Here is a tiny trained network, its code and every weight. The questions are about switching its units off for an input and a class, where a switched-off unit gives its printed mean instead of its output.

import numpy as np


def w(rows, s, z=0):
    codes = np.array(rows[::2]) - 128.0
    scale = np.full(codes.shape[1], s)
    scale[-1] = z or s
    return codes * scale


def norm(h):
    return h / np.sqrt((h * h).mean(-1, keepdims=True) + 1e-5)


def f(y):
    return y / 2 * (1 + np.tanh(0.7978845608 * (y + 0.044715 * y**3)))


def log_softmax(a):
    a = a - a.max(-1, keepdims=True)
    return a - np.log(np.exp(a).sum(-1, keepdims=True))


def net(x, mask):
    res = np.array(x, float).reshape(1, 6) / 4 @ E
    u = 0
    for l in range(3):
        y = f(norm(res) @ A[l][:, :-1].T + A[l][:, -1])
        res = res + np.where(mask[u : u + 16], y, B[l][:, -1]) @ B[l][:, :-1]
        u += 16
    return log_softmax(norm(res)[-1] @ U[:, :-1].T + U[:, -1])


A, B = {}, {}
E = w([
[128,128,125,129,128,127,128],'x0',
[140,89,80,178,95,141,220],'x1',
[118,58,145,65,142,119,152],'x2',
[183,99,131,131,122,173,100],'x3',
[114,84,192,158,11,84,89],'x4',
[182,119,91,123,143,58,116],'x5',
],0.012)
A[0] = w([
[94,157,157,157,74,146,124,129],'0.n0',
[38,143,94,124,132,63,146,46],'0.n1',
[159,236,130,172,89,138,131,2],'0.n2',
[213,96,126,143,128,208,76,74],'0.n3',
[143,73,109,155,125,130,194,26],'0.n4',
[88,166,90,131,178,192,136,171],'0.n5',
[115,127,166,65,160,107,46,69],'0.n6',
[210,94,123,109,102,195,94,66],'0.n7',
[148,136,97,134,107,154,102,37],'0.n8',
[38,49,209,84,153,202,175,146],'0.n9',
[38,171,120,94,114,52,171,82],'0.n10',
[106,63,129,54,148,118,157,59],'0.n11',
[98,78,128,125,51,106,111,100],'0.n12',
[69,189,135,140,146,69,175,86],'0.n13',
[212,98,115,84,142,8,145,94],'0.n14',
[132,209,147,187,110,155,113,130],'0.n15',
],0.012,0.0057)
B[0] = w([
[227,174,112,102,146,122,131,186],'0.n0',
[97,66,156,192,157,225,92,159],'0.n1',
[72,117,65,196,83,84,65,158],'0.n2',
[60,86,137,182,190,196,125,179],'0.n3',
[12,146,118,96,147,87,189,168],'0.n4',
[219,177,119,80,171,111,162,238],'0.n5',
[12,145,133,53,133,78,175,203],'0.n6',
[42,54,185,182,215,172,78,167],'0.n7',
[110,136,121,160,151,128,110,115],'0.n8',
[194,99,48,91,43,144,48,255],'0.n9',
[113,43,184,159,161,249,76,189],'0.n10',
[136,70,2,134,148,46,76,177],'0.n11',
[187,108,160,135,204,65,152,202],'0.n12',
[151,48,136,189,193,189,80,176],'0.n13',
[205,122,74,85,27,245,41,227],'0.n14',
[125,93,42,121,93,79,58,195],'0.n15',
],0.0093,0.0069)
A[1] = w([
[137,106,80,170,43,153,236,125],'1.n0',
[101,40,133,102,68,84,139,3],'1.n1',
[95,185,149,91,130,186,19,132],'1.n2',
[180,123,60,103,66,170,112,132],'1.n3',
[136,141,183,177,109,72,145,195],'1.n4',
[167,100,214,173,77,89,121,101],'1.n5',
[200,123,234,125,106,66,140,68],'1.n6',
[68,119,191,182,67,131,124,172],'1.n7',
[97,242,93,255,115,121,102,93],'1.n8',
[80,86,152,149,128,91,217,51],'1.n9',
[110,109,210,149,92,71,83,167],'1.n10',
[139,97,145,133,107,40,134,42],'1.n11',
[172,38,72,206,100,223,182,103],'1.n12',
[156,113,198,159,38,101,117,113],'1.n13',
[87,117,167,188,186,62,137,53],'1.n14',
[142,102,108,221,123,92,216,71],'1.n15',
],0.0098,0.004)
B[1] = w([
[25,192,206,105,133,88,42,169],'1.n0',
[128,114,27,80,172,159,137,156],'1.n1',
[92,112,193,199,51,95,175,217],'1.n2',
[163,141,255,81,77,134,80,238],'1.n3',
[74,177,75,116,200,151,105,136],'1.n4',
[159,189,67,164,233,173,170,160],'1.n5',
[163,189,119,119,162,144,191,143],'1.n6',
[125,122,68,93,169,189,212,146],'1.n7',
[125,38,22,57,101,131,19,171],'1.n8',
[55,135,127,118,81,87,162,126],'1.n9',
[117,187,87,150,213,149,186,173],'1.n10',
[162,130,124,93,148,149,149,133],'1.n11',
[80,129,203,127,108,79,113,255],'1.n12',
[182,182,81,76,195,212,197,168],'1.n13',
[148,83,159,102,71,144,116,123],'1.n14',
[60,147,160,87,110,106,111,145],'1.n15',
],0.0084,0.0079)
A[2] = w([
[179,146,172,78,99,203,76,25],'2.n0',
[188,161,159,138,77,138,104,24],'2.n1',
[148,156,74,149,28,176,65,78],'2.n2',
[212,139,229,164,55,87,105,107],'2.n3',
[61,54,166,214,179,173,117,49],'2.n4',
[176,146,133,42,159,144,87,169],'2.n5',
[91,126,219,135,26,114,87,69],'2.n6',
[40,201,143,136,112,60,122,11],'2.n7',
[186,138,112,129,239,93,169,2],'2.n8',
[184,30,202,57,125,81,186,171],'2.n9',
[155,138,255,96,121,128,38,150],'2.n10',
[106,163,137,133,150,99,77,156],'2.n11',
[88,135,164,138,123,44,145,41],'2.n12',
[120,65,217,191,148,167,140,36],'2.n13',
[10,194,237,91,94,14,154,130],'2.n14',
[77,72,145,180,118,182,170,42],'2.n15',
],0.0094,0.0034)
B[2] = w([
[115,179,173,169,114,126,155,202],'2.n0',
[160,118,162,138,127,127,140,140],'2.n1',
[192,105,178,58,72,126,125,204],'2.n2',
[152,141,144,118,121,161,158,169],'2.n3',
[94,78,166,144,197,147,113,192],'2.n4',
[135,159,152,214,117,122,185,255],'2.n5',
[157,178,156,137,129,121,187,206],'2.n6',
[70,130,99,100,153,79,106,145],'2.n7',
[145,147,94,174,135,144,154,173],'2.n8',
[86,198,2,203,148,121,77,209],'2.n9',
[117,137,148,178,122,109,191,250],'2.n10',
[125,46,137,150,94,100,181,161],'2.n11',
[91,155,154,105,141,101,137,125],'2.n12',
[101,127,126,165,197,160,114,167],'2.n13',
[43,121,124,97,141,66,186,201],'2.n14',
[115,103,177,133,157,139,133,147],'2.n15',
],0.0096,0.0071)
U = w([
[180,193,80,136,201,154,187,123],'0',
[135,77,62,105,77,104,5,106],'1',
[75,69,190,188,191,189,97,92],'2',
[23,160,145,99,130,58,167,55],'3',
[162,160,196,127,71,153,131,254],'4',
],0.016,0.0033)

Each question gives the input, the list of numbers given to net, and the class t.
The units are the neurons (one row each of A and B). Each row of codes is followed by its name. A weight is (code - 128) times the scale printed after its matrix; where a second scale follows, it is the last column's (A, B and U).
mask holds one flag per neuron, layer by layer. A switched-off neuron (its flag False) gives its mean, the last column of its row in B, instead of its output. The means were averaged over made-up inputs and are rounded, as every weight is.
A unit's drop is (log p(t) with every unit on - log p(t) with that unit switched off) / (log p(t) with every unit on - log p(t) with every unit switched off).
The circuit of an input: a set's keep is (log p(t) with only the set's units on - log p(t) with every unit switched off) / (log p(t) with every unit on - log p(t) with every unit switched off). Starting from the 12 units with the biggest drops (on a tie, the unit counted first), units are removed one at a time, each time the one whose removal leaves the highest keep (on an exact tie, the one counted first), for as long as the keep stays at least 0.8.
circuit, biggest first: the units of the circuit, biggest drop first
unit that matters most: the unit with the biggest drop
k most important neurons: the k neurons with the biggest drops, biggest first
k most important neurons of layer l: the k neurons of layer l with the biggest drops, biggest first
input [-7,7,4,2,-3,-3], class 3: unit that matters most => 1.n0
input [6,1,4,1,-3,-7], class 4: 2 most important neurons => [0.n9; 1.n3]
input [-2,-7,-6,0,5,-3], class 3: circuit, biggest first => [0.n6; 2.n14]
input [5,-6,7,6,-2,8], class 4: circuit, biggest first => [0.n14; 1.n3; 2.n0]
input [-7,5,-6,-8,6,0], class 2: 2 most important neurons of layer 0 => [0.n10; 0.n13]
input [6,4,-5,-8,0,-5], class 2: 2 most important neurons => [0.n10; 0.n13]
input [-4,-6,-8,7,-1,-8], class 1: 4 most important neurons => [1.n8; 0.n15; 0.n2; 0.n14]
input [-5,-6,-8,7,-3,-6], class 1: 3 most important neurons => [0.n15; 1.n8; 0.n2]
input [-4,-2,3,3,1,-4], class 4: 2 most important neurons => [0.n9; 1.n3]
input [4,-2,5,3,7,-6], class 0: 2 most important neurons => [0.n12; 0.n14]
input [-4,8,2,3,2,7], class 3: 3 most important neurons => [0.n4; 0.n9; 1.n0]
input [5,8,-5,8,-3,3], class 2: circuit, biggest first => [0.n3; 0.n7]
input [5,-6,-5,7,0,4], class 2: 2 most important neurons => [0.n3; 0.n7]
input [6,-6,7,-6,0,6], class 1: circuit, biggest first => [0.n14]
input [-1,8,8,6,1,-3], class 1: 2 most important neurons => [0.n9; 0.n11]
input [3,7,6,6,-1,1], class 3: 2 most important neurons => [0.n4; 1.n12]
input [-3,7,1,-3,4,-5], class 3: 2 most important neurons of layer 0 => [0.n14; 0.n4]
input [8,-8,2,2,-4,7], class 3: 3 most important neurons => [0.n6; 0.n9; 2.n14]
input [-3,3,2,-6,2,-7], class 4: 2 most important neurons => [0.n9; 0.n0]
input [-1,-3,1,-7,5,4], class 2: circuit, biggest first => [0.n10]
input [-1,-5,5,5,-1,-2], class 1: 4 most important neurons => [0.n9; 0.n11; 0.n6; 1.n12]
input [8,0,-2,3,3,4], class 4: 2 most important neurons => [0.n14; 0.n10]
input [-6,-6,5,-3,-3,-4], class 3: 3 most important neurons => [0.n6; 0.n14; 0.n15]
input [2,-6,-3,8,5,-7], class 2: 2 most important neurons of layer 0 => [0.n7; 0.n14]
input [-6,5,-1,-3,8,7], class 0: 2 most important neurons of layer 0 => [0.n12; 0.n9]
input [7,7,5,-7,7,7], class 0: 2 most important neurons of layer 1 => [1.n13; 1.n5]
input [-5,-4,-4,3,2,6], class 4: unit that matters most => 0.n14
input [-8,0,2,6,6,3], class 0: 2 most important neurons of layer 0 => [0.n12; 0.n10]
input [8,1,2,-3,2,4], class 4: 3 most important neurons of layer 0 => [0.n14; 0.n7; 0.n3]
input [3,3,-6,-2,7,-6], class 0: 2 most important neurons of layer 0 => [0.n14; 0.n12]
